Below is a small trained network, with its code and all its weights. Each question gives an input and a class and asks what happens when units are switched off, that is, made to give their printed mean instead of their output.

import numpy as np


def w(rows, s, z=0):
    codes = np.array(rows[::2]) - 128.0
    scale = np.full(codes.shape[1], s)
    scale[-1] = z or s
    return codes * scale


def f(y):
    return y / 2 * (1 + np.tanh(0.7978845608 * (y + 0.044715 * y**3)))


def log_softmax(a):
    a = a - a.max(-1, keepdims=True)
    return a - np.log(np.exp(a).sum(-1, keepdims=True))


def net(x, mask):
    res = np.array(x, float).reshape(1, 8) / 4 @ E
    y = f(res @ A[0][:, :-1].T + A[0][:, -1])
    res = res + np.where(mask, y, B[0][:, -1]) @ B[0][:, :-1]
    return log_softmax(res[-1] @ U[:, :-1].T + U[:, -1])


A, B = {}, {}
E = w([
[126,135,124,121,130],'x0',
[143,127,68,86,2],'x1',
[159,198,53,240,163],'x2',
[122,134,121,119,127],'x3',
[120,137,122,117,131],'x4',
[243,133,146,68,143],'x5',
[129,125,131,135,126],'x6',
[115,221,185,117,73],'x7',
],0.0066)
A[0] = w([
[62,111,145,24,150,102],'N1',
[168,179,106,167,134,57],'N2',
[128,170,110,167,135,71],'N3',
[1,113,127,188,92,80],'N4',
[115,168,76,177,144,98],'N5',
[124,28,52,127,171,118],'N6',
[108,176,169,141,92,117],'N7',
[102,187,148,131,126,137],'N8',
[109,116,164,97,145,70],'N9',
[107,105,103,146,98,198],'N10',
[102,144,193,137,220,94],'N11',
[127,215,206,130,101,99],'N12',
[96,75,194,97,105,127],'N13',
[131,109,84,121,47,69],'N14',
[105,66,183,108,91,98],'N15',
[98,152,164,115,215,69],'N16',
[108,157,194,156,100,154],'N17',
[135,124,123,121,148,253],'N18',
[131,100,113,117,132,79],'N19',
[105,108,155,161,127,141],'N20',
[109,101,128,181,98,188],'N21',
[149,152,78,156,127,56],'N22',
[123,154,108,152,120,73],'N23',
[140,133,68,148,149,68],'N24',
],0.0097,0.0069)
B[0] = w([
[153,137,132,208,149,184],'N1',
[171,74,149,176,130,139],'N2',
[137,91,136,172,126,135],'N3',
[250,90,165,47,171,211],'N4',
[146,113,134,188,152,176],'N5',
[17,101,216,101,116,199],'N6',
[83,109,129,120,123,154],'N7',
[81,129,132,140,140,156],'N8',
[146,108,156,164,96,123],'N9',
[105,181,90,122,114,212],'N10',
[152,142,78,102,6,182],'N11',
[86,52,160,100,173,168],'N12',
[143,123,107,187,166,190],'N13',
[146,81,108,119,33,165],'N14',
[143,113,120,186,135,168],'N15',
[130,112,111,123,28,151],'N16',
[66,132,119,133,135,172],'N17',
[144,199,99,102,189,253],'N18',
[123,107,155,128,108,112],'N19',
[131,137,107,134,127,148],'N20',
[115,165,95,135,143,203],'N21',
[158,87,159,172,96,130],'N22',
[133,102,143,153,114,121],'N23',
[138,83,169,172,118,132],'N24',
],0.023,0.0055)
U = w([
[149,48,154,245,138,42],'0',
[123,65,74,90,2,38],'1',
[19,32,220,82,141,65],'2',
[120,145,105,98,159,255],'3',
[235,96,196,27,175,94],'4',
[102,150,104,119,159,220],'5',
[111,160,113,126,149,203],'6',
[109,156,102,116,155,115],'7',
],0.0089,0.0035)

Each question gives the input, the list of numbers given to net, and the class t.
The units are the neurons (one row each of A and B). Each row of codes is followed by its name. A weight is (code - 128) times the scale printed after its matrix; where a second scale follows, it is the last column's (A, B and U).
mask holds one flag per neuron, in row order. A switched-off neuron (its flag False) gives its mean, the last column of its row in B, instead of its output. The means were averaged over made-up inputs and are rounded, as every weight is.
A unit's drop is (log p(t) with every unit on - log p(t) with that unit switched off) / (log p(t) with every unit on - log p(t) with every unit switched off).
The circuit of an input: a set's keep is (log p(t) with only the set's units on - log p(t) with every unit switched off) / (log p(t) with every unit on - log p(t) with every unit switched off). Starting from the 12 units with the biggest drops (on a tie, the unit counted first), units are removed one at a time, each time the one whose removal leaves the highest keep (on an exact tie, the one counted first), for as long as the keep stays at least 0.8.
circuit, biggest first: the units of the circuit, biggest drop first
most important unit: the unit with the biggest drop
top k neurons: the k neurons with the biggest drops, biggest first
drop of u: that unit's drop, to one decimal
input [-6,-6,-5,-1,-3,2,6,-3], class 1: most important unit	N11
input [-2,5,-3,8,0,7,-7,-8], class 2: top 2 neurons	(N6 N4)
input [4,-6,-1,5,2,6,6,-6], class 1: top 3 neurons	(N11 N16 N4)
input [4,-8,-3,-2,-2,7,5,7], class 1: top 2 neurons	(N11 N16)
input [8,-8,2,-1,-1,-1,7,8], class 1: top 3 neurons	(N11 N16 N6)
input [0,-4,-7,7,-8,-8,6,7], class 4: top 4 neurons	(N4 N6 N5 N12)
input [-1,-8,-8,2,-7,4,7,0], class 0: top 3 neurons	(N1 N13 N15)
input [-2,3,2,-3,5,-7,-7,-6], class 4: top 2 neurons	(N4 N17)
input [2,-7,-7,-2,-7,-6,-1,-4], class 0: top 2 neurons	(N1 N13)
input [-7,2,-3,-1,-3,7,6,7], class 2: circuit, biggest first	(N12 N4)
input [-3,-7,0,3,5,-4,-5,-7], class 1: top 3 neurons	(N11 N16 N12)
input [-6,-7,2,1,3,-2,-5,-6], class 1: top 2 neurons	(N11 N16)
input [1,-7,-5,2,-2,6,1,5], class 1: top 3 neurons	(N11 N16 N4)
input [5,1,-7,5,-4,5,2,8], class 2: top neuron	(N12)
input [0,1,1,-5,6,-7,1,5], class 4: top 2 neurons	(N4 N6)
input [7,-4,3,4,-6,-6,2,7], class 2: top 2 neurons	(N12 N17)
input [-6,4,-8,0,-8,-2,-4,0], class 0: drop of N1	0.1
input [-5,-8,5,-1,6,1,-2,6], class 1: drop of N11	0.7
input [-7,-2,-2,7,-7,1,6,-7], class 2: drop of N6	1.8
input [4,0,-8,7,4,4,-7,2], class 0: drop of N1	0.2
input [4,-2,-4,-1,-7,-8,-1,-2], class 4: most important unit	N4
